(in the rows, 128 means zero)
Each row of numbers stands for one element and depends on some of the facts below. Use the named rows to name the rest.

Some elements and their rows:
[151  99  92 163  93 133 101 164 125 122 149 128  97 141 123  98 146 140
  91  94 106 161 192  91  99 153 182 122 129 161 114 149 151 103 142 122
 118 125 115 117 181 126  98 113 155 138  93]: rutrel
[152 118 112 118 156 116  83 166 106 134 159 107 108 145 124  84 158 105
 102  99 105 167 186  99  84 150 105 151 172 196  85 141 154 134 174 124
 162 151 134 110 139 147 132  93  79 103  99]: musu
[134  98  85 102  79  81 133  91 117 111 132 126 119 118 157 119 108 124
  98  92 109  88 142 140  88 106 128 114  94 103 106 144 101 104  97 133
 125 101 126 106 164 130 135 151 158 109 145]: druplek
[128  93 132 187  95 111 141 146 158  98 120 168 169 138 149 127 103 112
  94 106 129 113 106 104 185 112 128 130 161 108 162 123  94 131  88 125
 144 148 116 104 162 114 158 144 155 124 103]: greska
[156  89  82 151  98 152 130  98  91  97  98 109 129 113 161 129 104 105
  92  86 103  87 189 160  79  95 154 112  94 188  83 108  88  98 122 140
 127  71  82  86 134 127 139 142 161 100 166]: plaketol
[ 75 154  85  93  78 129  99  83 123 142 137  91 147 109 146  98 117 124
 142  91 123 104 152 131  73  98  94 107  84  93 170 147 106 114  99 130
 101  52 117 129 154 133 148 144 150 132 169]: bopom
[ 93 136  83  96  95  84 124  92 103 123 114  99 131 119 137 110 132 153
 126  90 115  99 121 146  95 102 101 113  89 103 156 130 116 104 108 128
 109  65 133 135 148 130 134 154 156 118 162]: ziklel
[152 132 171 180 112 171  85 127 170 106 136 171 165 116 150 131  94 130
  99 120 136 121  89 147 114 110 189 119 173  71 182 133 105 105  83 124
 101 156  82 155 183 133 159 105 153  98 170]: tonil
[138 181 109  95 187 121 145  97  91 136 149  99 127 146 144 159 165 112
 143 186 145  95  98 159 179 138  77 120 162 196  95 139 168 105 177 120
 151 153 148 145 113 103  83 124  78 107  94]: brakli
[124  99 141 176  93 110 159 146 142 106 119 155 166 139 121 146 109 146
 102 115 145 142 100 110 184 109 140 135 149 104 178 106  92 125  95 136
 141 151 120 112 128 118 151 148 159 152 111]: rodropen
[104 122 109 183 111  83 159 105  99 105 119 126 172 147 108 153 109 177
  92 173 161 120  92 137 182 109 151 127 161  97 157 104  96  96 157  97
 111 135  89 110 178 105 131 146 151 166  91]: sadul
[155  91 126 182 110 171 141 154  98  99  80 163 169 128 154 148  96  99
  92 138 107 100 179 150 143  92 156 114 116 191  98 106  89 107 103 134
 143 103  87  83 121 118 161 128 155 115 120]: topel
[146 114  89 165  89 154  92 164 117 133 148 115 105 136 100 107 147 152
  97 103 107 162 191  93  94 155 181 127 109 131 134 136 159 104 142 119
 103 121 106 129 183 129  89 109 153 159 109]: nitros
[ 73 126 145 180  83 176 102 100 170 125 150 112 174 116 140 108  95 106
 136 187 155 132 154  87 152 114  81 157  89  75 190 145  96 164  94 128
 113  59  96 114 157 113 168 144 133 174 109]: midran
[154 183 155  93 187 171 117 135  99 160 150 131  97 123 129 173 166 102
 172 172 142 117  96 162 106 111  95 132 147 181  86 105 162 130 171 141
 145 157 139 154  82 108  95 102  76 106 167]: stegra
[ 76 103 141 146 174 171 143 128 169 104  83  84 102 107  96 116 105 167
 161 189 122 150 139 117  75 127 134 115  86  76 140 118 159 134 117 139
  96  65 123 119 100 128 162 131 160 121 150]: dremun
[151 152 170 172 112 174 112 144 121 121  92 171 168 124 108 155  95 151
 134 161 160 170  92 163 117 100 193 120 159  76 186 106  90 113  91 135
  99 161  84 149 109 157 138  93 156 112 177]: nopler
[154 123 116 176 118 172  81 152 172 136 151 167  90 120 139  98  95 137
  92  90 112 150 178 105  81 167 188 122 175  72 141 182 162 102 120 119
  99 152  91 161 196 139 109  93 157 103 136]: rinek

Facts:
badi Θ: drodru radis nagrek
bagrefas Θ: rutrel klure
bokeper Θ: bavis kluzur melir nodrur voduk niku sadul
brakli Θ: klure nodrur
brapos Θ: skital plotrapli
disko Θ: bipem radis grakin nedrodel
dodrar Θ: rutrel plipu
druvor Θ: plitre sogrok grunuze ruklin flogro dremun
duflotre Θ: sogrok drila rivom veklu bopom
fafles Θ: bigrul
fistes Θ: vadriklel noru veskam
fleflim Θ: zudi nolos mibram tidun
flego Θ: gruklu totir brunak mibram veskam trisi trisus
fleka Θ: nepipon
flemo Θ: voflis bistu naven
foni Θ: noru bitan
gedinok Θ: sedrom truskar skidur brustur stakom
kebuvun Θ: kluda drila midran
klagros Θ: bregrum fimo plaketol vuzas skibesko topel
klena Θ: redur brudil tratro
konuk Θ: brustur bitan sadul stizak
kuni Θ: flagrem bigrul
lozal Θ: veskam rodropen tratro
lutigak Θ: domom tonil nagrek rinek nepipon
musu Θ: rutrel drodru fimo druplek plipu libi stakom tratro
nagrar Θ: plitre gufek gazun podram
pezum Θ: nolos
piro Θ: dume stuplum klutu flogro
plistu Θ: dume
plonim Θ: ruklin brustur ziklel
plubras Θ: ruklin pegrem brotrevon gazun bopom
reste Θ: grunuze drila
rinesam Θ: gilen bigrul
romitrin Θ: nolos redur
rubu Θ: zudi grodo rutrel stakom nedrodel
segrur Θ: brustur rodropen
sigadrer Θ: nudil ruklin soson
skubros Θ: biste tonil neve
stegra Θ: skidur stuplum
stogrin Θ: rutrel greska
tete Θ: skula nopler neve stuplum
totran Θ: bigrul nitros
vinul Θ: skidur plotrapli trelek trisi
ziski Θ: gunel mibram
zozes Θ: mugam nolos zagre
zunak Θ: brustur klure voflis soson
[badi bipem bistu bopom druplek duflotre fimo flagrem flogro grodo libi mugam nedrodel nepipon nodrur plaketol radis rinesam ruklin sedrom skidur skula sogrok soson stakom trisi ziklel] κ 48
[bagrefas brotrevon brunak dodrar fleka foni gazun grakin gruklu kluzur musu naven niku nitros plipu plistu redur rinek rutrel stogrin tete voduk voflis zagre] κ 561
[bavis bokeper brudil brustur disko drodru druvor dume fistes fleflim flego gedinok greska gufek klagros klutu kuni lozal melir mibram midran nopler pegrem plitre reste rivom rodropen romitrin rubu sadul skibesko skital skubros stizak stuplum tonil topel totran tratro vinul vuzas ziski zozes] κ 881
[bigrul bitan brakli brapos bregrum drila flemo gilen grunuze gunel kebuvun kluda konuk lutigak nagrar nagrek nazas nolos nudil nuplis pezum plotrapli segrur sigadrer stegra tidun totir trelek truskar vadriklel veklu zunak] κ 112
[biste domom dremun fafles klena klure neve noru piro plonim plubras podram trisus veskam zudi] κ 88

Name these rows:
No name comes twice in this set of rows, the named rows included.
[156 176 164  93 181 177  86 110 167 148 150 181  91 115 160 154 111  99
 145 140 120  87  92 153  85 155 107 126 173 111  89 182 165 125 169 133
 136 162 134 164 154 107 113  94  83  89 148]	lutigak
[151 121 144 137 120 183 114 119 168 125 151 173  86 104 164 173 101  96
 115 122 110  88 111 136 107 153 169 114 156  80  95 181 166 105 100 134
 103 159 113 160 187 100  88 123 150 111 123]	nagrek
[ 77 138 150  96 190 143  98 110 164 110 126  90 108 124 100  86 140 125
 168 191 125 157 110 117  79 139  78 125 110 157  96 122 160 176 172 140
 149  77 153 117  90 140 163 115  77  99 132]	plubras
[134  92 172  94  82 175 175 156 146 148  84 171 104 133 152 176 156 106
 133  95 115  95 115 130 168 172 173 113  92  87  87 126 138 149 113 139
  97 150 167 135 101 141  79 112  95 172  98]	nolos
[107 130  91 125 107 174 157 120 125 123  73 138 107 119 145 172 161 105
 153 177 137  94 113 137 171 130 110 116  86 148 119 131 168 119 108 131
  97 110 148 157 132  98  82 140 154 155 121]	nudil
[120  95 159  89  81 109 180 124 129 150  84 138 145 142 150  94 118 158
 110  89 107 124 106 148  88 167 172 108  88  74 102 125  87 149 103 102
  95 146 170 110 111 185  85 111  92 127 142]	mugam
[151  98  84 119  92 110 135  94  94  98 123 121 120 120 154 123 108 109
  97  84 105  89 174 156  81  98 140 106  93 160  90 125  86 100 110 133
 129  74  96  89 141 132 139 148 155 101 157]	fimo
[100 180 132  88 170 183 101  98 120 157 149 100 119 121 147 139 161 100
 169 190 145 114 117 139 115 135  77 134  84 185 104 144 163 174 165 139
 134 129 151 150  86 104 117 106  74 111 132]	nagrar
[ 99 131  77  90  82  72 122  94 103 112  92 110 122 125 139  97 143 153
 122  85 113 102 107 147 105 101  95 110  92 122 147 127 125 104  98 117
 112  71 149 142 149 132 128 154 159 111 169]	soson
[107 114 118 177 107  89 155 117 108 109 117 143 175 142 110 155 111 172
  99 154 161 129  95 129 195 110 147 131 151  97 167 108  94 101 139 114
 123 138  94 114 155 101 144 151 154 168 107]	stizak
[ 78 187  93  92 132 107  79  85 111 158 155  89 151 121 144  91 139 101
 167  96 126 120 132 137  76 105  79 117  90 168 141 161 119 151 172 126
 157  78 142 128  98 152 161 119  78  99 170]	duflotre
[147 164 174 108 186  69 115 153 120 149 159 136 164 136  93 160 131 115
 167 112 158 163 103 128 167 100  83 187 170 178 178 105  88 164 136 145
 170 166 141 117  83 115 165 144  94 109 153]	vinul
[122 104 111 178 101 110 149 131 130 108  97 158 169 140 119 141 113 153
 111 137 150 143  99 118 189 108 132 132 147 106 178 112  96 117  98 117
 128 137 111 126 144 117 149 148 159 144 117]	brustur
[ 75 183 147  92 173 176  91  92 151 168 154  90 130 114 157 134 158  97
 168 193 144  94 153 107 112 145  73 152  93 189 111 175 164 178 179 137
 149 110 149 152  93 101 148 115  77 114 100]	kebuvun

Now the same elements, written a new way:
Known rows:
[173 165 208 144 100 119 179  97 101 140 112 128 210  92 163 115 135 142
  71 166 183 208 116 136 157 132 107 104 159 158 142 109 136 111]: bregrum
[164 124 141 151 125 132 130 125 155 162 135 134 125 142 127 151 126 136
 125 119 179 137 143 116 130 148 117 137 118 133 156 128 103 128]: nitros
[100 155 149 106 155 146 142 156 134 119 136 135 149 119 115 146 102 116
 111  94 116 141 117 182 137 153 121 146  91 100  70 130 126  84]: totran
[174 191 217 156 129 124 165 124  96 145 103 121 183 104 170 127 117 121
  91 149 193 223 142 175 147 137  61 137 134 164 115 133 117  73]: vuzas
[163 163 168 121 152 120 110 150 127 136 104 156 123 161 121 137 109 126
 127 123 126 155 133 146 137 140  92 151  96 141 117 134 101 123]: brustur
[154 102 167 128 109 105 143 169 139 167 113 169 112 111 129 156 147 159
 114 119 143 160 134 134 150 131 106 149  90 147 123 141 121 144]: flagrem
[202 125 150 132  85 108 122 123 105 116 130 156 154 137 118 136 144 153
  85 147  85 126 157 132 146 186 159 141 118 142 143 133 145 143]: drila
[185  91 157 126  96 101 137 167 115 148 129 168 107 114 115 156 151 168
  95 129 118 145 153 148 139 172 113 168  87 144 129 136 123 145]: bopom
[197  92 199  63 122  91 142 182 141 143 131 204  54 140 109  66 136 120
 132 116 193 145  92 187 118 104 106 149  83 159 121  38  76 195]: bistu
[162 137 143 134  97 104 119 150 130 151 143 120 105 157 128 142 142 123
 107 113 140 155  81 128 159 119 106  89 106 138 132 172 116 119]: zudi
[166 196 213 153 127 122 167 123  99 148  98 120 184 108 170 132 124 126
  95 146 192 221 146 172 143 139  59 137 134 161 114 128 125  74]: skibesko
[ 91 137 154 110 162 149 150 137 150  91 127 161 181 109 100 116 104 141
  88 139  93 109  76 131 119 127 148 121 116 110  95  94 133 141]: brakli
[173 135 120 171  74 133 137 126 168 187 126 132 148 154 126 142 119 116
 139 124 175 116 150 130 117 102 137 119 103 134 124 130 108 123]: grakin
[203 111 172  93 135 115 133 142 158 146 164 179  65 167 116  64 116  99
 146 112 224 122 104 175  91 120 114 141 105 141 150  23  58 175]: naven
[112 135 140  89 160 160 160 135 137 114 147 157 160  88 115 133 117 144
  96  96 121 141  87 134 183 166 162 124 139  83 104  96 162 120]: stegra
[213 127 135 139  71 120 127 117 100 118 130 148 163 142 119 142 145 151
  83 154  74 118 168 129 144 193 166 144 109 144 141 143 146 142]: kluda
[156 121 189 140  88 114 175 162 119 174 109 151 152  85 152 145 146 155
  97 140 180 187 122 144 143 105  90 135 104 157 120 135 120 120]: fimo
[174 106 126 144  98  95 144 158 169 200  83 157 115 100  95 146 151 152
 154 119 161 132 161 141 151  84 140 126 116 131  56 158 170 130]: nepipon

Which element is each row?
No name comes twice in this set of rows, the named rows included.
[102 172 144  93 151 168 137 175 140 133 141 139 150 142 134 158  90 112
 118  65 108 154 104 157 166 154 123 141  72  91  92 136 116  98]	flego
[128 126 150  92 129 146 158 139 135  90 152 155 161 114 106 115 113 136
  83 115 103 114  95 157 134 165 165 127 116 102 103  84 133 137]	sigadrer
[162 134 219 151  93 106 200 146 112 162 111 131 169  69 170 145 152 159
  73 153 206 214 128 153 152 118  65 134 124 167 124 137 123 105]	plaketol
[122 117 141 115 183 136 150 147 135 101 178 126  96  94 101 156 140 143
  65  92 139 127  76 169 178 177 115 116 142  71  97 141 162 101]	piro
[180 114 157 116 139 128 142 136 153 144 153 162  87 164 115  95 119 111
 134 114 203 120 119 155 101 133 114 140 112 136 151  59  70 161]	voflis
[118 131 132 125 137 134 151 157 136 111 171 115 125 114 112 156 121 124
  72 106 128 112  69 170 152 133 117 102 107  92  91 138 134 107]	fafles
[146 148 154 103  95 132 118 130 126 161 125 159 151 149 130 134 131 140
 132 100 104 171  95  81 175 145 158 112 116 139 169 144 121 139]	gunel
[113 180 197 133 134 147 192 138 111 121 135 116 202  80 164 137  98 114
  70 129 172 191 115 210 139 142  87 133 121 119  64 119 120  57]	klagros
[134 160 165 150 197 121 101 150 139 131  79 159 135 158 108 137 107 142
 120 146 110 149 127 125 123 121  79 154  94 157 112 139 107 122]	sadul
[ 57 124 155  76  99 125 140 125 139 114 157 140 158 109 120 129 126 119
 122  89  98 166  56 127 137 169 202  98 123 111 120 141 112 107]	pezum
[168 112 165 114 133 132 147 178 141 174 112 181 113 107 132 160 139 167
 117 100 153 171 125 118 178 129  97 146  90 128 138 129 133 147]	skidur
[102 101 124 130 190 148 161 125 175 146 161 136 120  85  99 155 125 139
 121  73 189 125 122 150 151 182 149 142 163  69  99 117 152  98]	tete
[ 77 156 151  83 127 138 131 162 142 123 147 134 151 134 127 150  96 105
 134  75 114 168  91 165 135 160 139 138  86 113  83 149 102  78]	fleflim
[214 199 137 106 172 199 128 178 120 182 113 168 144 166 149 170  88 131
 112  55 127 165 139 115 240 138  80 167  74 100 153 119 139 126]	skital

Now the same elements, written a new way:
Known rows:
[160 129 124 121 134 102 139 142 156  65 130 101 127 149  99  47 122 150
 107 119 163 186  92  75 174 119 124]: lutigak
[122 162 164 132 140 105 137 140 132 141 108 121 122 143 121 116 112 102
 140 133 127 120 144 114 167 120 110]: bregrum
[150 134 135  97 137  97 122 137 166 129 121  89 124 159 144  95 106 136
 118 103 120 129 105 108 143 150 123]: flemo
[153 120 142 102 110  98 136 159 176 141 126 100 133 124 105 112  89 126
 135 106 106 145  78 114 171 128 132]: kebuvun
[127 163 167 147 148 139 135  88 180 115  99 157 117 132 101  83 106 111
 137 103 103 172  84 147 130 126  98]: mugam
[101 145 165 113 124  96 142 111 175 155  94 143 144  89 108 133 117 139
 147 111 105 151  81 172 117 118 140]: sogrok
[101 165 123 128 150 101 133  89 175  72  90  90 125 145 102  39 121 142
 122 108 147 186 110 128 143 115 104]: badi
[135 144 106 174 133 145 148 132 144 121 136 168 151 128 132  79 103 110
 130 110 127 103 124 154 109 118 101]: brunak
[132 126 105 118 139 113 156 144 170 171  93 142 163  96 128  96 105 148
 149 107 123 114 113 169 107 112 135]: brotrevon
[156 133 129 109 125 107 176  90 143  76 121 152 117 134  94  38 158 146
 125 160 130 175 114 102 127 101 154]: domom
[149 127 136  88 102  99 170 102 167 149 118 144 116 113 105 100 128 136
 143 148  77 127  97 147 112 121 158]: podram
[ 84 116 128 108 130 132 149 114 168 160 119 151 103 131 160 154 167 129
 134 113 132 132 155 113  97 127 122]: brustur
[ 88 133 114 121 146 144 158 108 169 121 101 134  98 136 130 119 160 126
 137 125 145 164 159  94 142 108 100]: drodru
[152 102 117  75  87 148 110 112 156  82 108  82  67 139 114 163 121 134
 125  99 105 157 181 139 147 129  96]: totran
[107  89 105  81  88 120 161 139 194 141 122 102 106 114 113 151 125 134
 137 100 101 158 127 121 150 111 118]: reste
[116 112  97 127 104 168 148 117 190 108 146 118  81 148 119 129 118 100
 126  98 102 153 125  99 147 129  76]: ziski
[105  92 138  90 123 128 150 126 163 131 114 128  89 159 134 100 168 128
 117  90 120 160 178 107 102 117 133]: melir
[ 80 132 120 118 112 129 159 117 151 137 113 112  89 134 123 146 136 104
 143 120 127 138 195 115 146 103  93]: topel

Rows to name:
No name comes twice in this set of rows, the named rows included.
[112 166  95 149 178 126 149 118 142 140  89 136 148 128 142  55 118 129
 142 121 152 109 158 149 116 106  99]	plipu
[ 95 146 163 120 117  95 135  99 168 131 114 155 149  89 118 126 125 144
 135 119 131 149  84 166 110 118 141]	flogro
[149 144 137 145 101 130 169  87 150 111 157 164 105 144 111  90 121  95
 126 151  81 113 108 129 110 129 123]	trisus
[142 138 178 127 143 107 132 143 145 147 127 151 127 158 140 107 131 108
 122 110 126 120 119 105 119 142 140]	bitan
[141 129  99 144 153 123 157 137 138  88  96 157 159 117 111  26 134 159
 125 122 174 158 131 130 123  92 136]	rinek
[147 142 169 147 126 127 130 145 145 131 139 150 122 152 128 114 113  95
 121 111 120 122 106 106 140 135 121]	vadriklel
[107 157 160 116 149 100 114  89 163 130  87 124 126 134 130  95 129 138
 129 104 128 150 116 164  97 133 125]	bistu
[110  85  99  84 104 116 147 132 174  99 125  71  82 176 130  65 142 128
 107  73 106 152 177  94 123 129 118]	bokeper
[ 90 130 113 113 139 144 149 111 174 137 101 116  93 142 140 138 148 127
 139 115 138 153 160 106 130 119  97]	greska
[196 151 194  97 122 133  97 131 127 120  92 142 105 133 122 170 118 119
 133 125 122 134 128 150 147 150 121]	bigrul
[147 146 104 118 119 118 165  91 167 112 134 109  93 162 101  42 104 105
 130 134  73 129 111 123 138 123 114]	klena

